Here is a tiny trained network, its code and every weight. The questions are about switching its units off for an input and a class, where a switched-off unit gives its printed mean instead of its output.

import numpy as np


def w(rows, s, z=0):
    codes = np.array(rows[::2]) - 128.0
    scale = np.full(codes.shape[1], s)
    scale[-1] = z or s
    return codes * scale


def f(y):
    return y / 2 * (1 + np.tanh(0.7978845608 * (y + 0.044715 * y**3)))


def log_softmax(a):
    a = a - a.max(-1, keepdims=True)
    return a - np.log(np.exp(a).sum(-1, keepdims=True))


def net(x, mask):
    res = np.array(x, float).reshape(1, 8) / 4 @ E
    y = f(res @ A[0][:, :-1].T + A[0][:, -1])
    res = res + np.where(mask, y, B[0][:, -1]) @ B[0][:, :-1]
    return log_softmax(res[-1] @ U[:, :-1].T + U[:, -1])


A, B = {}, {}
E = w([
[61,159,218,211,113,80,138,125,29,145],'x0',
[145,119,98,76,37,190,176,94,141,3],'x1',
[85,55,145,145,66,74,122,170,145,38],'x2',
[170,158,174,136,187,114,153,100,154,179],'x3',
[78,187,136,58,240,187,78,82,129,178],'x4',
[214,158,182,203,78,124,61,57,119,37],'x5',
[136,111,111,108,158,68,2,114,164,201],'x6',
[210,100,46,200,98,49,130,215,135,182],'x7',
],0.0077)
A[0] = w([
[108,143,186,155,130,118,94,72,156,47,211],'N1',
[97,131,125,50,143,194,153,119,128,86,254],'N2',
[66,110,136,136,59,156,72,123,107,122,142],'N3',
[115,139,90,70,136,203,173,136,110,119,243],'N4',
[215,113,67,137,95,130,122,119,190,71,205],'N5',
[139,255,158,133,134,134,85,51,93,142,224],'N6',
[107,128,181,252,97,127,148,166,42,152,177],'N7',
[124,152,124,61,142,253,145,103,169,110,214],'N8',
[143,155,124,184,134,136,126,98,31,94,217],'N9',
[105,61,133,179,80,110,137,189,123,99,255],'N10',
[176,114,82,150,63,108,128,147,170,61,170],'N11',
],0.009,0.0031)
B[0] = w([
[137,35,144,71,115,103,84,63,144,59,205],'N1',
[61,103,68,87,205,244,165,40,148,89,208],'N2',
[55,83,93,89,98,131,95,129,42,97,170],'N3',
[89,223,44,154,145,201,169,159,90,148,198],'N4',
[228,110,51,186,63,207,68,220,197,130,222],'N5',
[211,45,187,104,206,186,94,111,84,155,225],'N6',
[133,158,249,215,170,41,185,98,85,126,251],'N7',
[130,168,68,97,190,232,195,59,253,141,219],'N8',
[153,144,206,229,123,158,137,60,81,124,195],'N9',
[78,194,83,158,39,56,141,168,133,43,237],'N10',
[132,136,142,207,90,164,93,245,149,23,226],'N11',
],0.0072,0.011)
U = w([
[114,173,130,158,127,42,199,141,128,128,107],'0',
[154,127,159,159,136,129,129,109,62,145,80],'1',
[164,102,129,79,131,135,123,93,161,105,76],'2',
[107,156,87,102,157,200,193,115,146,145,124],'3',
[163,132,98,166,76,152,99,188,133,117,110],'4',
[144,129,88,105,179,92,68,162,138,251,253],'5',
[61,110,110,91,100,102,107,128,88,93,113],'6',
],0.014,0.005)

Each question gives the input, the list of numbers given to net, and the class t.
The units are the neurons (one row each of A and B). Each row of codes is followed by its name. A weight is (code - 128) times the scale printed after its matrix; where a second scale follows, it is the last column's (A, B and U).
mask holds one flag per neuron, in row order. A switched-off neuron (its flag False) gives its mean, the last column of its row in B, instead of its output. The means were averaged over made-up inputs and are rounded, as every weight is.
A unit's drop is (log p(t) with every unit on - log p(t) with that unit switched off) / (log p(t) with every unit on - log p(t) with every unit switched off).
The circuit of an input: a set's keep is (log p(t) with only the set's units on - log p(t) with every unit switched off) / (log p(t) with every unit on - log p(t) with every unit switched off). Starting from all 11 units, units are removed one at a time, each time the one whose removal leaves the highest keep (on an exact tie, the one counted first), for as long as the keep stays at least 0.8.
circuit, biggest first: the units of the circuit, biggest drop first
k most important neurons: the k neurons with the biggest drops, biggest first
drop when u is switched off: that unit's drop, to one decimal
input [-1,-3,6,-2,7,7,-7,-5], class 2: circuit, biggest first	N1
input [5,-6,6,-6,1,6,8,4], class 0: circuit, biggest first	N7, N10
input [-2,-6,-2,5,-3,0,-6,0], class 0: circuit, biggest first	N5, N2
input [8,0,-8,5,7,-3,0,3], class 1: 3 most important neurons	N5, N9, N6
input [-1,-7,3,-7,-4,1,4,-2], class 6: circuit, biggest first	N5, N3
input [-2,-1,-7,-5,0,3,6,5], class 5: 2 most important neurons	N10, N11
input [7,7,8,6,-1,-2,3,1], class 0: 2 most important neurons	N7, N2
input [-3,5,6,-1,-1,4,-7,-5], class 3: 3 most important neurons	N2, N8, N4
input [3,4,-8,0,3,8,1,-2], class 2: 4 most important neurons	N1, N8, N7, N6
input [5,-2,4,-7,-7,2,-4,-4], class 0: 2 most important neurons	N7, N10
input [3,2,8,3,3,-7,5,7], class 0: 2 most important neurons	N5, N10
input [-8,3,3,7,2,8,-6,1], class 4: 2 most important neurons	N5, N11
input [4,1,-7,3,-1,5,0,-8], class 2: 2 most important neurons	N1, N8
input [-6,8,-3,0,5,6,5,-4], class 3: circuit, biggest first	N8
input [-6,4,-2,2,4,7,3,-6], class 3: 2 most important neurons	N8, N2
input [-1,-7,2,5,-4,1,4,-8], class 5: drop when N7 is switched off	0.3
input [-5,-4,-2,2,-2,5,8,-1], class 5: drop when N11 is switched off	0.1
input [7,1,4,7,-3,-1,8,8], class 0: drop when N3 is switched off	0.0
input [-4,-2,-5,1,-6,1,6,-4], class 5: drop when N11 is switched off	0.1
input [1,-3,4,1,-2,-2,-4,-3], class 0: most important neuron	N6
